Below is a small trained network, with its code and all its weights. Each question gives an input and a target symbol and asks what happens when units are switched off, that is, made to give their printed mean instead of their output.

import numpy as np


def w(rows, s, z=0):
    codes = np.array(rows[::2]) - 128.0
    scale = np.full(codes.shape[1], s)
    scale[-1] = z or s
    return codes * scale


def norm(h):
    return h / np.sqrt((h * h).mean(-1, keepdims=True) + 1e-5)


def f(y):
    return np.maximum(y, 0)


def softmax(a):
    e = np.exp(a - a.max(-1, keepdims=True))
    return e / e.sum(-1, keepdims=True)


def log_softmax(a):
    a = a - a.max(-1, keepdims=True)
    return a - np.log(np.exp(a).sum(-1, keepdims=True))


def net(x, mask):
    ids = ['Ψαβεζημστω'.index(c) for c in x.split()]
    T = len(ids)
    res = E[ids] + P[:T]
    u = 0
    for l in range(2):
        q, k, v = (norm(res) @ M[l].T for M in (Q, K, V))
        z = softmax(np.where(np.tri(T) > 0, q @ k.T / 3**0.5, -1e9)) @ v
        res = res + np.where(mask[u], z, O[l][:, -1]) @ O[l][:, :-1]
        u += 1
        y = f(norm(res) @ A[l][:, :-1].T + A[l][:, -1])
        res = res + np.where(mask[u : u + 8], y, B[l][:, -1]) @ B[l][:, :-1]
        u += 8
    return log_softmax(norm(res)[-1] @ U[:, :-1].T + U[:, -1])


Q, K, V, O, A, B = {}, {}, {}, {}, {}, {}
E = w([
[46,123,132,100,115,214,153,193,111],'Ψ',
[86,83,75,112,148,99,133,144,179],'α',
[141,172,90,36,152,98,66,75,140],'β',
[152,169,161,180,129,233,177,106,177],'ε',
[193,109,118,151,102,108,123,98,213],'ζ',
[63,114,205,163,120,2,77,181,111],'η',
[196,101,151,143,87,208,127,169,58],'μ',
[104,99,180,67,53,84,182,175,132],'σ',
[121,167,124,153,157,87,116,133,210],'τ',
[49,175,121,121,83,72,130,196,180],'ω',
],0.024)
P = w([
[23,156,60,166,59,6,236,2,152],'0',
[39,111,213,105,114,172,191,54,215],'1',
[59,133,188,112,104,170,149,108,219],'2',
[81,142,171,119,99,163,129,136,211],'3',
[95,151,160,124,99,158,112,156,205],'4',
[120,160,148,129,100,146,104,174,200],'5',
[140,158,142,131,109,135,103,187,193],'6',
[157,163,130,135,110,128,95,199,185],'7',
[175,164,119,140,117,120,91,209,180],'8',
[191,168,110,138,120,112,90,221,174],'9',
[204,171,93,145,122,108,83,232,166],'10',
[222,171,88,160,128,108,81,242,161],'11',
],0.0084)
Q[0] = w([
[191,141,200,165,164,253,191,16,49],'L0H0',
[47,168,211,72,170,175,133,208,55],'L0H0',
[40,139,188,127,167,187,203,40,192],'L0H0',
],0.0047)
K[0] = w([
[170,110,158,221,74,186,146,177,148],'L0H0',
[67,172,161,95,137,151,153,222,42],'L0H0',
[93,173,146,187,209,76,254,129,147],'L0H0',
],0.0053)
V[0] = w([
[137,183,96,20,226,76,60,102,152],'L0H0',
[242,153,143,153,104,104,141,80,176],'L0H0',
[93,194,173,254,156,144,198,198,175],'L0H0',
],0.0066)
O[0] = w([
[97,125,187,157,148,222,73,146,76,215],'L0H0',
[166,195,152,140,28,146,149,140,130,214],'L0H0',
[137,254,105,162,198,115,192,57,94,254],'L0H0',
],0.0089,0.002)
A[0] = w([
[65,34,137,139,172,178,114,152,125,108],'L0N0',
[145,94,219,143,150,238,122,190,134,114],'L0N1',
[135,120,62,129,135,148,190,88,155,98],'L0N2',
[91,145,56,142,249,94,118,132,123,1],'L0N3',
[134,123,180,171,191,153,70,171,107,14],'L0N4',
[162,43,124,141,114,107,137,214,142,85],'L0N5',
[143,98,53,152,163,48,141,50,173,12],'L0N6',
[130,118,141,62,79,114,99,69,152,79],'L0N7',
],0.014,0.0053)
B[0] = w([
[216,226,160,159,130,144,174,125,115,215],'L0N0',
[106,45,177,47,105,145,135,89,198,254],'L0N1',
[141,70,164,88,70,201,80,155,147,199],'L0N2',
[201,168,87,165,56,84,138,99,162,201],'L0N3',
[183,74,123,31,76,136,80,192,115,177],'L0N4',
[173,206,86,182,114,117,190,75,149,226],'L0N5',
[65,20,205,79,206,248,95,183,134,191],'L0N6',
[171,187,86,172,184,69,151,66,112,185],'L0N7',
],0.011,0.0071)
Q[1] = w([
[37,161,37,213,220,115,119,218,86],'L1H0',
[168,60,123,182,145,104,52,143,25],'L1H0',
[152,166,153,151,179,167,7,101,210],'L1H0',
],0.013)
K[1] = w([
[56,152,151,227,122,97,190,229,203],'L1H0',
[163,67,191,215,119,97,103,148,103],'L1H0',
[141,161,140,160,137,182,10,117,214],'L1H0',
],0.013)
V[1] = w([
[148,90,185,71,72,74,154,152,135],'L1H0',
[94,127,163,111,172,36,97,98,96],'L1H0',
[1,63,214,83,124,113,92,148,118],'L1H0',
],0.0081)
O[1] = w([
[135,111,140,106,252,200,93,120,229,136],'L1H0',
[139,152,149,168,34,239,167,131,112,79],'L1H0',
[197,143,114,97,170,133,145,65,171,3],'L1H0',
],0.011,0.0057)
A[1] = w([
[246,210,98,163,156,141,130,133,101,86],'L1N0',
[227,240,51,132,180,96,128,106,152,51],'L1N1',
[101,132,190,120,101,83,109,135,117,123],'L1N2',
[136,97,160,157,103,116,79,102,104,72],'L1N3',
[18,114,185,79,205,40,131,135,128,162],'L1N4',
[135,152,29,138,203,61,129,23,5,3],'L1N5',
[136,88,165,110,125,211,172,95,94,90],'L1N6',
[109,69,183,136,164,152,146,116,173,35],'L1N7',
],0.019,0.0054)
B[1] = w([
[139,172,116,112,20,139,156,185,177,190],'L1N0',
[227,144,195,121,140,203,170,106,104,248],'L1N1',
[139,133,96,126,177,122,137,97,129,174],'L1N2',
[118,114,105,132,164,107,77,131,124,139],'L1N3',
[88,52,61,104,124,71,67,168,190,205],'L1N4',
[40,233,65,50,92,133,1,51,100,154],'L1N5',
[124,111,96,124,205,91,93,121,118,175],'L1N6',
[144,117,96,110,127,103,120,159,164,207],'L1N7',
],0.022,0.013)
U = w([
[101,147,73,86,187,157,161,195,35,166],'Ψ',
[112,195,77,77,94,131,56,54,87,168],'α',
[141,124,177,169,149,80,85,146,57,207],'β',
[103,90,89,212,164,233,101,105,105,227],'ε',
[152,86,131,232,66,134,44,35,155,1],'ζ',
[108,117,161,112,132,81,164,69,95,213],'η',
[195,56,6,150,107,168,118,107,27,26],'μ',
[232,151,254,92,153,160,133,128,151,63],'σ',
[47,145,204,115,114,135,121,158,140,42],'τ',
[128,115,30,131,172,81,109,178,197,176],'ω',
],0.0094,0.0028)

Each question gives the input, a string of symbols that net reads in full, and the target symbol t.
The units are the heads (3 rows each of Q, K, V and O) and the neurons (one row each of A and B). Each row of codes is followed by its name. A weight is (code - 128) times the scale printed after its matrix; where a second scale follows, it is the last column's (O, A, B and U).
mask holds one flag per unit, layer by layer, with each layer's heads first. A switched-off unit (its flag False) gives its mean, the last column of its rows in O or B, instead of its output. The means were averaged over made-up inputs and are rounded, as every weight is.
A unit's drop is (log p(t) with every unit on - log p(t) with that unit switched off) / (log p(t) with every unit on - log p(t) with every unit switched off).
The circuit of an input: a set's keep is (log p(t) with only the set's units on - log p(t) with every unit switched off) / (log p(t) with every unit on - log p(t) with every unit switched off). Starting from the 12 units with the biggest drops (on a tie, the unit counted first), units are removed one at a time, each time the one whose removal leaves the highest keep (on an exact tie, the one counted first), for as long as the keep stays at least 0.8.
units of the circuit, in order: the units of the circuit, biggest drop first
unit that matters most: the unit with the biggest drop
k most important neurons: the k neurons with the biggest drops, biggest first
k most important neurons of layer l: the k neurons of layer l with the biggest drops, biggest first
input Ψ σ β ε, target ε: 3 most important neurons	L0N7, L0N2, L1N1
input μ α Ψ, target ω: 2 most important neurons of layer 0	L0N5, L0N1
input β ζ σ τ η σ α α, target σ: units of the circuit, in order	L0N0, L1N4
input α τ α τ ζ σ ε ω μ ζ α β, target α: units of the circuit, in order	L1N5, L0N7
input μ σ σ Ψ ζ, target ω: units of the circuit, in order	L0N6, L1N1
input β μ ζ, target ζ: 3 most important neurons	L0N7, L1N1, L0N0
input τ ω α η, target ω: 3 most important neurons	L0N3, L1N4, L0N7
input τ α ε, target ω: 4 most important neurons	L0N0, L0N3, L1N1, L0N5
input η ω α α μ α σ τ Ψ τ, target σ: unit that matters most	L0H0
input μ ω η Ψ Ψ μ σ σ μ τ ω, target σ: units of the circuit, in order	L1N1, L1H0
input β α τ σ τ Ψ ζ τ η, target β: 3 most important neurons	L0N7, L1N1, L1N4
input ω Ψ ω ω μ α β, target α: 2 most important neurons of layer 0	L0N7, L0N1
input β τ ε τ ε Ψ α, target σ: units of the circuit, in order	L0N0, L0H0
input Ψ Ψ ζ ω τ μ ζ τ τ Ψ, target σ: units of the circuit, in order	L0H0, L0N3, L1N1
input Ψ ω α β τ ω σ ζ α μ, target μ: 3 most important neurons	L0N1, L0N7, L1N1
input τ τ η β η ε, target ε: 3 most important neurons of layer 1	L1N1, L1N6, L1N4
input σ β τ ε η σ α β η μ, target ω: units of the circuit, in order	L1N1
input ω α η ε α τ ω τ α τ μ, target ω: 2 most important neurons	L0N1, L0N0
input β ε ω ω, target τ: 3 most important neurons	L1N1, L0N7, L1N4
input ω ζ ζ α Ψ, target ω: 2 most important neurons	L0N1, L0N5
input ω σ ε μ τ ζ σ ε τ α ω, target σ: 2 most important neurons	L0N6, L1N1
input ζ β τ Ψ, target Ψ: 2 most important neurons	L0N7, L1N1
input ω β Ψ ζ τ τ ζ η, target β: 2 most important neurons	L1N1, L0N7
input τ Ψ ζ β τ μ, target μ: 4 most important neurons	L0N7, L0N1, L1N1, L1N6
input μ Ψ σ μ β τ η ζ ζ η ζ ω, target τ: 3 most important neurons of layer 1	L1N1, L1N4, L1N7
input Ψ η η ε α Ψ Ψ β η σ ζ, target ζ: 2 most important neurons of layer 0	L0N1, L0N7
input τ τ τ β ω ζ Ψ, target Ψ: 4 most important neurons of layer 0	L0N7, L0N1, L0N5, L0N0
input ζ η ω μ ζ ζ ω η Ψ ω σ, target ω: most important neuron of layer 1	L1N4
input τ ζ ε μ σ, target ω: unit that matters most	L1N4
